Each row is followed by one of two labels, saying whether the row has a hidden trait. Each part has a new trait and two new labels.
[  1  -8  -1  -1  -3  -3 -12  -2   8  -1   0  -3  -2  -1   0  -4   1   3
  -1   3   0  -4   0  -2  -4  -7   1  -3 -33  -5   2  -1  -1   2  -6  -4
   2   1  -3  -1  -5  -6  -3  10  -2  -3  -3  -1   4  -2  -1   0   1  -1
   1   6   9  -2   3  -2   1   5  -9   7   2   3  -7  -1  -1   5  -4  -1
   2 -12  -5  -4 -18  -4  -6  -2  -5  -2   0  -4   2  -8]
[26]
[  1  -6   0  -1  -2  -3 -10  -1   7  -3   1   0  -2   2   1  -3   3   4
  -3   2   0  -5  -1  -2  -4  -6   0  -2 -45  -6   8  -1   0  -2  -5  -3
  -4   0  -8  -1  -5  -3  -4  11  -3  -1  -2  -1   5  -1   0   1   1  -2
   0   6   8  -2   4  -4   1   3 -11   7   2   2  -5   0   2   0  -4  -1
   1 -13  -6  -4 -17  -4  -6  -2  -3  -4  -1  -3   1  -4]
[26]
[  1  -8   1  -1  -4  -1  -5  -1   6  -2   1   0  -2  -1   1  -3  -2   2
  -2   3   0  -4  -2  -1  -4  -3   0  -2 -40  -3   6  -1  -1   1  -7  -2
  -8   2  -9   0  -6  -6  -2   7  -1  -1   0  -2   4  -1  -1   1   1  -1
   0   4  10  -2   5  -3   0   5  -7   5   2   6  -6  -2   1   2  -1   0
   1 -12  -4  -4  -8  -5  -5  -2  -4  -2   2  -3   2  -5]
[22]
[  1  -9  -1  -1  -4  -3  -9  -1   6   0   1  -1  -2  -1   1  -5   1   2
  -2   3   0  -4  -1  -3  -3  -4   2  -2 -24  -5   5  -1   0   3  -7  -2
  -3  -1  -8  -2  -5  -7  -6   9  -1  -2  -2  -1   6  -1  -1   1   1  -1
   1   7   9  -1   1  -3   1   4  -6   6   1   6  -7  -1   0   3  -2   0
   2 -12 -10  -4 -18  -4  -5  -1  -7  -2  -2  -4   2  -6]
[26]
[  1 -15   1   0  -4  -4 -10  -3   5  -2   2  -2  -2  -1   1  -3   0   1
  -2   2   0  -2   0  -1  -2  -2   0  -2 -34  -6   5   0   0   1  -7   0
  -4  -1  -7  -2  -5  -4  -1   7   1  -2  -1  -2   3  -1  -1   1   1  -1
   1   6  10  -1   3  -4   0   3  -8   7   2   7  -6  -1  -2   1  -3   1
   2 -12  -4  -3 -16  -5  -5  -1  -3  -2   1  -3   2  -5]
[26]
[  0 -13   0  -1  -2  -5  -9  -3   5  -2   2   0  -1  -2   2  -1  -3   2
  -2   3   0  -6  -1  -2  -3  -3   0  -2 -36  -5   8  -1   0   1  -8   3
  -4  -1  -7  -3  -8  -6   0   9  -2   0   0  -1   5  -1  -2   0   1   0
   0   5   9  -1   8   2   1   4  -4   7   2   4  -4  -1  -2   1  -3   2
   2 -12  -3  -4 -18  -5  -4  -1  -5  -2  -2  -3   2  -4]
[22]
[  3 -10   0   1  -3  -2 -12  -2   6  -2   3  -2  -2  -1   1  -4   2   2
  -2   3   0  -3  -1  -3  -5  -5   0  -2 -31  -6   7   1  -4   2  -7  -2
  -5   2  -5  -2  -5  -4  -2  11  -2   0  -1  -2   4   0  -2   1   1   1
  -1   3   7  -2   7  -3   0   6  -6   6   2   4  -6  -2   1   3  -3  -1
   2  -7  -2  -4 -16  -4  -5  -1  -4  -2  -1  -3   1  -5]
[26]
[  1 -12   2   0  -6  -1 -12  -3   4  -2   2  -2  -1  -2   1  -1   0   0
  -2   1   0  -5  -2  -2  -4   1   0  -3 -30  -4   7   0  -1   1  -7   2
  -3  -1  -7  -2  -4  -4   0  10   2  -1  -3  -3   6  -1  -2   1   1   0
   1   4   6  -1   2  -4   0   4  -5   5   3   6  -4  -2  -2   1  -3   0
   2 -14  -1  -3 -25  -5  -5   0  -3  -2   2  -2   4  -5]
[26]
[  1  -6   0  -1  -4  -5  -9  -1   7  -2   0  -1  -2   0   1  -2  -1   3
  -1   3   0  -4  -2  -2  -4  -5   0  -2 -33  -7   8  -1  -1   2  -7   1
  -4  -1  -9  -2  -6  -6  -3  11  -2   0   3  -2   4  -1   0   1   1  -1
   0   7   7  -1   3  -4   1   4  -8   3   2   6  -5  -1   0   2  -3   1
   2 -11  -4  -5 -20  -5  -5  -2  -3  -3   0  -3   0  -5]
[22]
[  1 -12   1  -1  -4  -1  -9   0   7  -3   2  -1  -2  -1   3  -3   0   1
  -2   2   0  -5  -1  -1  -3  -2   0  -2 -37  -6   8   0  -1   2  -7  -2
  -5   1 -10   0  -4  -6  -2  10  -1  -1   0  -2   4  -1  -2  -1   1  -1
   0   5  11  -2   5  -4   0   5  -6   5   1   4  -6  -2   2   2  -2   1
   1 -17  -2  -5 -15  -5  -3  -2  -3  -2   0  -3   2  -6]
[22]
[  2 -10   0  -1  -3  -3 -11  -1   7  -3   1  -2  -2   1   1  -3   0   2
  -2   2   0  -5  -1  -2  -4  -4   0  -2 -47  -7  11   0  -1   2  -8  -2
  -5   0 -13   0  -5  -5  -5   6  -2  -1  -1   1   4  -1  -1   1   1  -2
  -1   8   6  -1   4  -4   1   5  -8   3   2   2  -4  -1   3   2  -4  -3
   2 -11  -6  -3 -15  -2  -6  -1   0  -3   0  -3   1  -4]
[22]
[  1 -10   0   0  -2  -4  -9  -2   2  -1   2  -1  -4  -1   1   1  -6   1
  -1   3   0  -3  -1  -1  -3  -5   0  -1 -31  -6   3  -1   0   1  -6  -7
  -5  -2 -12  -3  -6  -6   2   8  -2  -2  -1  -2   6  -1  -1   2   1   0
   1   5  11  -1   5  -4   0   4  -5   5   2   3  -7  -8   0   2  -1   2
   1 -12  -3  -6 -19  -3  -3   0  -3  -2  -1  -5   2  -4]
[22]
[  0  -9   1   0  -4  -6  -7  -3   2  -1   3  -1  -1  -1   3  -1   0   1
  -1   2   0  -3   0  -1  -3  -3   0  -3 -33  -6  10  -1   1   1  -5   2
  -2  -2 -10  -2  -5  -6  -1   7   0  -1  -1  -3   4  -2  -1   0   1   0
   1   5   8   0   4  -4   0   2  -5   5   2   6  -2   1  -3  -1  -2   4
   2 -12  -2  -1 -19  -6  -4   0  -5  -2   1  -2   3  -2]
[26]
[  1 -11   2  -1  -4  -4  -9  -2   4  -1   3  -1  -1   2   1  -4   1   3
  -2   4   0  -4   0  -2  -4  -6   0  -1 -39  -5   4  -1   0   1  -8  -3
  -4  -1 -14  -1  -2  -5  -4   9  -2  -2  -3   0   6  -2  -1   1   1  -1
   0   6   5  -1   4  -6   1   4  -5   5   2   7  -8   0   2   3  -2   1
   2 -15  -4  -2 -17  -3  -6  -1  -2  -3  -3  -3   2  -5]
[22]
[  1 -16   1  -1  -4  -4 -14  -1   7  -2   2  -1  -1   0   2  -4   7   2
  -3   2   0  -4  -2  -1  -3  -4   0  -2 -34  -8   8  -1  -1   2 -10   0
  -2  -1  -9  -1  -4  -5  -3   6   0  -1   0  -2   5  -1   0   1   0  -1
   1   7   8  -1   1  -4   1   5  -7   5   3   7  -4  -1  -2   2  -2  -1
   1 -18  -4  -3 -21  -5  -3  -1  -3  -2   2  -3   2  -5]
[26]
[  1 -16  -1  -1  -3  -3 -10  -2   5  -1   1  -2  -2  -1   1  -2   0   3
  -2   3   0  -3  -1  -3  -4  -5   2  -2 -28  -4  10  -1  -1   1  -9  -1
  -5   1  -6  -2  -8  -8  -1  12  -2  -1  -2  -1   5  -1  -1   1   1  -1
   0   6  12  -1  10  -3   0   6 -11   4   2   4  -7  -1   1   1  -5   0
   1 -13  -5  -4 -10  -4  -6   0  -4  -2  -3  -2   2  -5]
[22]
[  1  -9  -1   0  -3  -3 -10  -1   6  -2   2  -2  -2  -1   1  -2   0   2
  -2   2   0  -5  -1  -2  -3  -5   1  -3 -31  -6  14   0  -1   1  -6   0
  -5   0 -12  -1  -5  -7   0  11  -1  -1  -1  -1   6  -1  -1   1   1  -1
   0   6   9  -1   7  -4   1   4  -7   5   3   7  -4  -1   1   0  -3  -2
   2 -11  -4  -4 -24  -3  -5  -1  -3  -2  -3  -5   2  -3]
[22]
[  1  -9   3   0  -3  -5 -10  -1   7  -3   3   0  -2  -1   2  -2   1   6
  -2   2   0  -4  -1  -2  -3  -2   0  -3 -31  -6   5  -1   0   1  -7   0
  -4   0  -6  -2  -4  -6  -3   9   0   0  -1  -2   5  -1  -2   1   2   1
   1   7   9  -1   1  -4   0   4  -9   8   3   5  -4  -1  -1   1  -3   1
   1 -13  -6  -3 -17  -5  -5  -1  -4  -2   0  -2   2  -4]
[22]
[  1  -8   0  -1  -5  -3 -10  -1   7  -2   1   0  -2   0   1  -5   2   2
  -2   3   0  -4   0  -2  -4  -5   0  -2 -33  -8   8  -1  -1   4  -8  -2
  -4   0 -11  -1  -4  -5  -6  10  -2  -2  -2  -2   6  -1   0   1   0  -2
   0   8   8  -2   1  -4   1   5  -8   6   2   5  -5  -1   1   3  -3  -1
   2  -6  -6  -4 -17  -4  -6  -2  -5  -2   2  -4   2  -6]
[26]
[  1 -10   0   0  -5  -3 -12   0   6  -3   1  -2  -2   0   1  -3   2   1
  -2   3   0  -4  -1  -2  -5  -6   0  -3 -44  -6   6   0  -1   2  -8  -1
  -5   0  -7  -1  -6  -6  -5  13   1   0   0  -1   5  -1  -1   1   0  -2
   1   6   7  -2   0  -4   1   4  -8   4   2   7  -4  -1   0   2  -3  -2
   2 -12  -5  -4 -21  -5  -7  -1  -3  -2   1  -3   3  -5]
[26]
[  1  -8   0  -1  -2  -5 -10  -1   7  -2   1  -3  -2   0   1  -4   1   3
  -2   3   0  -5   0  -2  -2  -4   0  -2 -34  -7   9  -1  -1   1  -6   0
  -4  -1 -12  -2  -7  -6  -3   7  -2   0  -1   1   7   0  -1   1  -3   0
   0   5   8  -1   2  -3   1   4  -5   5   3   5  -5  -1  -1   0  -3   2
   2 -12  -4  -4 -17  -3  -6  -1  -4  -2  -1  -3   2  -5]
[26]
[  1 -11   1   0  -2  -4  -5   0   4  -2   3  -2  -2  -1   2  -1   0   2
  -1   3   0  -1   0  -2  -4  -4   0  -2 -26  -6   9  -1  -2   1  -6  -1
  -2  -1  -5  -2  -6  -5  -2  10  -1   0  -1  -2   6  -1  -1   2   1   1
   0   6   8  -1  10  -3   1   1  -7   7   2   4  -5   0   0   1  -3   2
   1 -13  -3  -3 -17  -6  -4  -1  -4  -2   6  -1   2  -3]
[26]
[  1 -10   3   0  -3  -4 -13  -3   3  -1   2  -2   1   0   1  -2   1   2
  -2   3   0  -4  -2  -3  -4  -5   1  -3 -28  -5   9   0  -1   1  -6   0
  -5  -1  -8  -3  -4  -3  -2   9  -3  -3  -1  -1   5  -1  -2   1   1  -1
   0   6   8  -1   1  -4   0   4  -5   6   1   7  -6   0   1   2   0   2
   2 -11  -2  -2 -12  -5  -7  -1  -4  -2  -2  -3   2  -5]
[22]
[  1 -15   0   0  -3  -5  -9  -2   5  -2   2  -2  -1  -1   1   0   1   3
  -2   3   0  -3  -2  -2  -3  -4   1  -2 -31  -6   7   0   0   2  -7   0
  -5   0  -8  -2  -7  -9  -1  10  -1  -1  -2   1   6  -1  -1   1   1  -1
   0   7  10  -1   4  -4   0   4  -9   5   3   5  -5   0   1  -1  -4   1
   2 -11  -5  -4 -12  -3  -6   0  -4  -2   0  -3   2  -4]
[22]
[  1 -14   2  -1  -4  -2 -10  -2   7  -2   3  -4   0  -1   0  -4   1   1
  -3   2  -1  -4  -2  -4  -3  -2   1  -3 -27   4   2  -1  -2   0  -9   0
  -5   1 -12  -2  -3  -5   1   9  -2  -2   1  -1   6  -1  -2   0   1   0
  -1   6   6  -2   5  -2   0   7  -6   7   4   8  -6  -4   1   3  -4   0
   2 -11  -2  -3 -18  -5  -5  -1  -5  -2   0  -2   2  -6]
[22]
[  1 -11  -1  -1  -3  -2  -8  -2   6  -2   1  -1  -2  -1   1  -3   1   2
  -1   3   0  -4   0  -2  -3  -7   1  -3 -45  -4   5  -1  -1   1 -11  -3
  -5   1 -10  -1  -6  -6  -1  12  -3  -1   0  -1   5  -2  -2   0   1   0
   0   4   9  -2   5  -3   1   6  -7   5   3   3  -7  -2   1   3  -2   1
   2  -8  -5  -5 -16  -5  -6  -1  -5  -2  -3  -3   2  -6]
[22]
[  1 -11   0   0  -5  -3 -10  -1   6  -3   1  -1  -2  -1   2  -3   1   2
  -1   3   0  -4   0  -1  -5  -6   0  -3 -39  -6   8  -1   0   2  -8   0
  -3  -1  -8  -1  -5  -6  -2   9   1  -1  -3  -2   5  -1  -1   1   1  -1
   1   6  10  -1   1  -4   0   3  -8   5   3   5  -5  -1  -1   2  -3   1
   2 -16  -4  -3 -19  -5  -5  -1  -5  -2   0  -3   2  -6]
[26]
[  1  -8   1  -1  -4  -5  -9  -2   3  -1   2  -1  -2  -1   2  -1   0   1
  -2   3   0  -4  -1  -2  -3  -3   0  -1 -21  -8  11  -1  -1   2  -6  -3
  -4  -2  -5  -3  -6  -5  -3   9  -2  -1  -1  -2   5  -1  -1   2   1  -1
   1   3   8  -1   4  -6   1   2  -5   8   4   3  -5   0  -1   2  -1   1
   1 -14  -6  -3 -14  -3  -4  -1  -4  -2  -1  -3   2  -5]
[22]
[  1 -11   2   0  -5  -1  -7  -2   7  -3   1  -1  -2   1   2  -3   1   2
  -3   1   0  -4  -1  -1  -3  -3   0  -3 -38  -6   7   0  -2   1  -8   0
  -7   1 -13  -1  -4  -4  -4   8  -1   1   1  -2   4  -1  -1   1   1  -1
  -1   6  10  -1   5  -3   1   5  -7   5   3   4  -4  -1   3   3  -1  -1
   2 -11  -4  -4 -18  -4  -5  -2  -4  -3   6  -4   2  -6]
[22]
[  1 -10   1   0  -3  -2  -9  -1   7  -4   3  -1  -2   0   2  -3   0   1
  -3   1   0  -4  -1  -1  -3  -3   0  -2 -28  -7   7  -1  -2   2  -7  -1
  -5   2 -12  -1  -6  -8  -3  12  -2  -1  -1  -2   5  -1  -1   1   1  -1
   0   7   9  -1   9  -4   0   5  -5   7   3   3  -6  -1   1   4  -2  -1
   3 -14  -4  -4 -14  -3  -3  -1  -3  -2  11  -3   1  -5]
[22]
[  1 -11   1  -1  -2  -3  -4  -3   5   0   4   2  -1  -2   2   0  -1   3
  -2   3  -1  -3   0  -1  -2  -3   0  -2 -23  -5  10   0   2   2  -6   1
  -3   0 -13  -1 -10  -8  -1   8  -2  -1  -3  -1   4  -1  -2   1   1   1
   1   4  13   0   8  -5  -2   1  -3   7   3   3  -6   2  -2   0   0   7
   2 -14  -4  -2 -21  -3  -3   0  -6  -2  -1  -2   3  -5]
[22]
[  1 -11  -1  -1  -2  -6  -9  -1   7  -1   0  -2  -2   0   1  -3  -1   3
  -2   3   0  -5   1  -3  -3  -9   0  -2 -33  -7   6  -1   0   3  -5  -3
  -3   2 -12   0 -12  -6  -6  10  -4  -1  -4   0   5  -1  -1   1   1  -2
   0   8  12  -1   5  -5   1   5  -7   5   2   4  -8   1   3   1  -4  -1
   2 -14  -7  -6 -14  -2  -6  -2  -3  -3  -7  -4   1  -6]
[22]
[  0 -11   1  -1  -3  -3  -8  -3   4  -1   3  -2  -2  -2   1  -1   0   1
  -1   2   0  -3  -1  -2  -3  -5   0  -2 -31  -4   8  -1   0   3  -6   1
  -3  -1  -7  -3  -7  -6   0   8   0  -1  -1  -2   5  -2  -1   0   1  -2
   1   6  10   0   1  -3   0   3  -7   7   2   6  -3  -1  -3   1  -2   3
   1  -9  -3  -1 -13  -6  -4   0  -6  -1  -1  -3   4  -6]
[26]
[  2 -11   0  -1  -4  -2  -9  -1  10  -3   0  -2  -2  -2   1  -3  -2   2
  -2   2   0  -4  -3  -1  -4  -2   1  -1 -34  -6   6  -1  -2  -1  -8  -1
  -3   2  -5  -3   0  -5  -1  10  -2  -1   0  -1   5  -1  -2   0   1  -2
   0   8   8  -1   9  -3   0   6  -5   7   2   6  -5  -2   1   2   0  -2
   1 -13  -3  -5 -15  -2  -5  -1  -2  -2  -1  -3   2  -6]
[26]
[  2 -10   0   0  -5  -1 -13   1  10  -4   0  -2  -3   1   2  -5   4   1
  -3   1   0  -4  -2  -1  -4  -3   0  -2 -34  -9   7   0  -3   3 -10   0
  -3   1  -7   0   0  -5  -4  10   0  -1   1  -2   4  -1  -1   1   1  -2
   0   8   4  -2   2  -3   0   7  -7   4   3   7  -5  -3   1   5  -4  -3
   2 -13  -2  -5 -20  -5  -6  -2  -3  -3   2  -4   2  -5]
[26]
[  1 -11   1  -1  -4  -5 -11  -3   6  -2   2  -1  -2  -1   1  -2   0   1
  -1   3   0  -5  -2  -1  -4  -4   0  -2 -25  -7  11  -1  -1   1  -5  -2
  -3   0 -11   0  -8  -9  -2  11  -3   0  -2   1   5  -2  -1   1   2  -1
   0   4   9  -1   6  -4   1   2  -7   4   3   5  -8  -1   1   4  -4   4
   2 -11  -5  -5 -19  -4  -5  -1  -4  -2  -2  -2   2  -4]
[26]
[  1 -13   1   0  -4  -3 -10  -1   8  -3   2   0  -2   0   1  -3   1   1
  -2   2   0  -4  -1  -2  -4  -4   0  -2 -27  -8   7  -1  -1   2  -7  -2
  -4   1 -11   0  -5  -6  -4  10  -2  -1   1  -3   4  -1  -1   1   1  -2
   0   5  10  -2   9  -3   1   5  -6   6   3   3  -6  -1   2   4  -1   0
   2  -7  -3  -5 -10  -5  -3  -1  -4  -3   0  -3   2  -6]
[22]
